Here is a tiny trained network, its code and every weight. The questions are about switching its units off for an input and a class, where a switched-off unit gives its printed mean instead of its output.

import numpy as np


def w(rows, s, z=0):
    codes = np.array(rows[::2]) - 128.0
    scale = np.full(codes.shape[1], s)
    scale[-1] = z or s
    return codes * scale


def norm(h):
    return h / np.sqrt((h * h).mean(-1, keepdims=True) + 1e-5)


def f(y):
    return np.maximum(y, 0)


def log_softmax(a):
    a = a - a.max(-1, keepdims=True)
    return a - np.log(np.exp(a).sum(-1, keepdims=True))


def net(x, mask):
    res = np.array(x, float).reshape(1, 6) / 4 @ E
    u = 0
    for l in range(2):
        y = f(norm(res) @ A[l][:, :-1].T + A[l][:, -1])
        res = res + np.where(mask[u : u + 8], y, B[l][:, -1]) @ B[l][:, :-1]
        u += 8
    return log_softmax(norm(res)[-1] @ U[:, :-1].T + U[:, -1])


A, B = {}, {}
E = w([
[135,122,134,44,201,211,227,104],'x0',
[25,215,255,83,130,132,92,176],'x1',
[216,158,167,109,78,213,117,219],'x2',
[129,123,126,117,121,128,126,126],'x3',
[126,134,120,121,123,125,134,134],'x4',
[135,133,131,123,130,122,125,123],'x5',
],0.0034)
A[0] = w([
[166,138,110,84,243,217,221,125,54],'L0N1',
[188,133,79,148,98,166,127,154,100],'L0N2',
[36,203,178,91,177,247,132,80,85],'L0N3',
[185,142,144,102,127,212,123,164,1],'L0N4',
[107,128,149,39,214,152,248,116,24],'L0N5',
[87,129,131,94,217,154,190,141,81],'L0N6',
[159,137,171,153,99,177,138,184,58],'L0N7',
[36,88,132,110,164,42,203,3,40],'L0N8',
],0.0039,0.0028)
B[0] = w([
[137,101,146,121,18,157,125,46,245],'L0N1',
[87,108,139,98,204,77,131,150,190],'L0N2',
[154,28,136,91,127,43,186,152,252],'L0N3',
[108,159,93,181,164,205,95,125,165],'L0N4',
[108,178,169,171,32,183,129,3,233],'L0N5',
[81,155,142,116,39,134,96,62,204],'L0N6',
[84,176,73,144,176,129,85,137,173],'L0N7',
[79,147,21,169,236,229,17,188,246],'L0N8',
],0.0042,0.0031)
A[1] = w([
[238,143,122,91,90,240,154,181,85],'L1N1',
[2,130,163,89,192,118,119,126,70],'L1N2',
[130,162,141,191,71,70,120,101,1],'L1N3',
[79,131,98,238,56,10,38,153,139],'L1N4',
[169,190,150,176,36,103,45,139,73],'L1N5',
[21,166,253,73,102,80,119,180,140],'L1N6',
[186,34,14,157,167,142,158,29,138],'L1N7',
[180,177,197,133,69,230,100,243,123],'L1N8',
],0.0041,0.0023)
B[1] = w([
[31,143,122,166,159,88,84,113,181],'L1N1',
[174,138,123,166,138,108,111,206,185],'L1N2',
[143,126,156,110,127,156,113,96,144],'L1N3',
[108,147,155,62,115,224,188,70,253],'L1N4',
[88,96,151,117,123,165,159,72,189],'L1N5',
[253,81,93,148,99,84,160,161,235],'L1N6',
[161,159,212,112,111,70,125,226,237],'L1N7',
[89,121,57,144,198,86,110,94,207],'L1N8',
],0.0064,0.0052)
U = w([
[119,121,184,89,42,205,192,21,225],'0',
[248,95,168,126,120,23,174,255,177],'1',
[42,149,58,177,243,127,56,144,2],'2',
],0.0076,0.00067)

Each question gives the input, the list of numbers given to net, and the class t.
The units are the neurons (one row each of A and B). Each row of codes is followed by its name. A weight is (code - 128) times the scale printed after its matrix; where a second scale follows, it is the last column's (A, B and U).
mask holds one flag per neuron, layer by layer. A switched-off neuron (its flag False) gives its mean, the last column of its row in B, instead of its output. The means were averaged over made-up inputs and are rounded, as every weight is.
A unit's drop is (log p(t) with every unit on - log p(t) with that unit switched off) / (log p(t) with every unit on - log p(t) with every unit switched off).
The circuit of an input: a set's keep is (log p(t) with only the set's units on - log p(t) with every unit switched off) / (log p(t) with every unit on - log p(t) with every unit switched off). Starting from the 12 units with the biggest drops (on a tie, the unit counted first), units are removed one at a time, each time the one whose removal leaves the highest keep (on an exact tie, the one counted first), for as long as the keep stays at least 0.8.
circuit, biggest first: the units of the circuit, biggest drop first
most important unit: the unit with the biggest drop
top k neurons: the k neurons with the biggest drops, biggest first
top k neurons in layer l: the k neurons of layer l with the biggest drops, biggest first
input [5,-8,0,-1,8,5], class 1: most important unit	L1N7
input [-6,-2,6,-7,-2,0], class 0: top 3 neurons	[L1N4; L0N8; L1N5]
input [-2,-2,0,-4,-1,2], class 0: top 4 neurons	[L1N4; L0N3; L1N6; L0N8]
input [-7,5,7,0,5,3], class 0: top 3 neurons in layer 1	[L1N5; L1N4; L1N7]
input [7,8,-7,5,0,1], class 1: top 4 neurons in layer 1	[L1N2; L1N4; L1N6; L1N5]
input [-3,3,-2,-5,-5,-2], class 0: top 3 neurons in layer 1	[L1N4; L1N7; L1N5]
input [-8,-4,8,-7,-1,-7], class 0: circuit, biggest first	[L1N4; L1N5]
input [-7,-5,8,8,-7,7], class 2: top 2 neurons	[L1N8; L1N1]
input [6,3,8,-2,1,-3], class 2: circuit, biggest first	[L1N8; L1N1]
input [0,5,6,4,7,1], class 2: top 2 neurons in layer 1	[L1N8; L1N7]
input [-1,-8,-7,-2,3,7], class 1: top 3 neurons	[L1N7; L1N8; L1N1]
input [-8,2,-8,-8,-6,-3], class 0: top 3 neurons in layer 1	[L1N4; L1N8; L1N1]
input [5,-6,7,8,-6,7], class 2: top 3 neurons in layer 1	[L1N1; L1N6; L1N4]
input [2,3,-2,8,3,-8], class 1: top 2 neurons in layer 1	[L1N4; L1N2]
input [-8,-8,5,2,-1,0], class 0: circuit, biggest first	[L1N4]
input [2,6,7,3,-4,8], class 2: top 2 neurons	[L1N8; L1N1]
input [1,1,-2,-2,-4,5], class 2: top 2 neurons	[L0N8; L1N6]
input [-7,-5,-4,5,5,-3], class 0: top 2 neurons	[L1N4; L1N6]
input [4,5,6,-4,3,3], class 2: top 2 neurons in layer 0	[L0N4; L0N2]
input [-6,4,-4,-8,-4,5], class 0: circuit, biggest first	[L1N4]
input [1,3,4,-4,8,2], class 2: top 2 neurons in layer 0	[L0N4; L0N2]
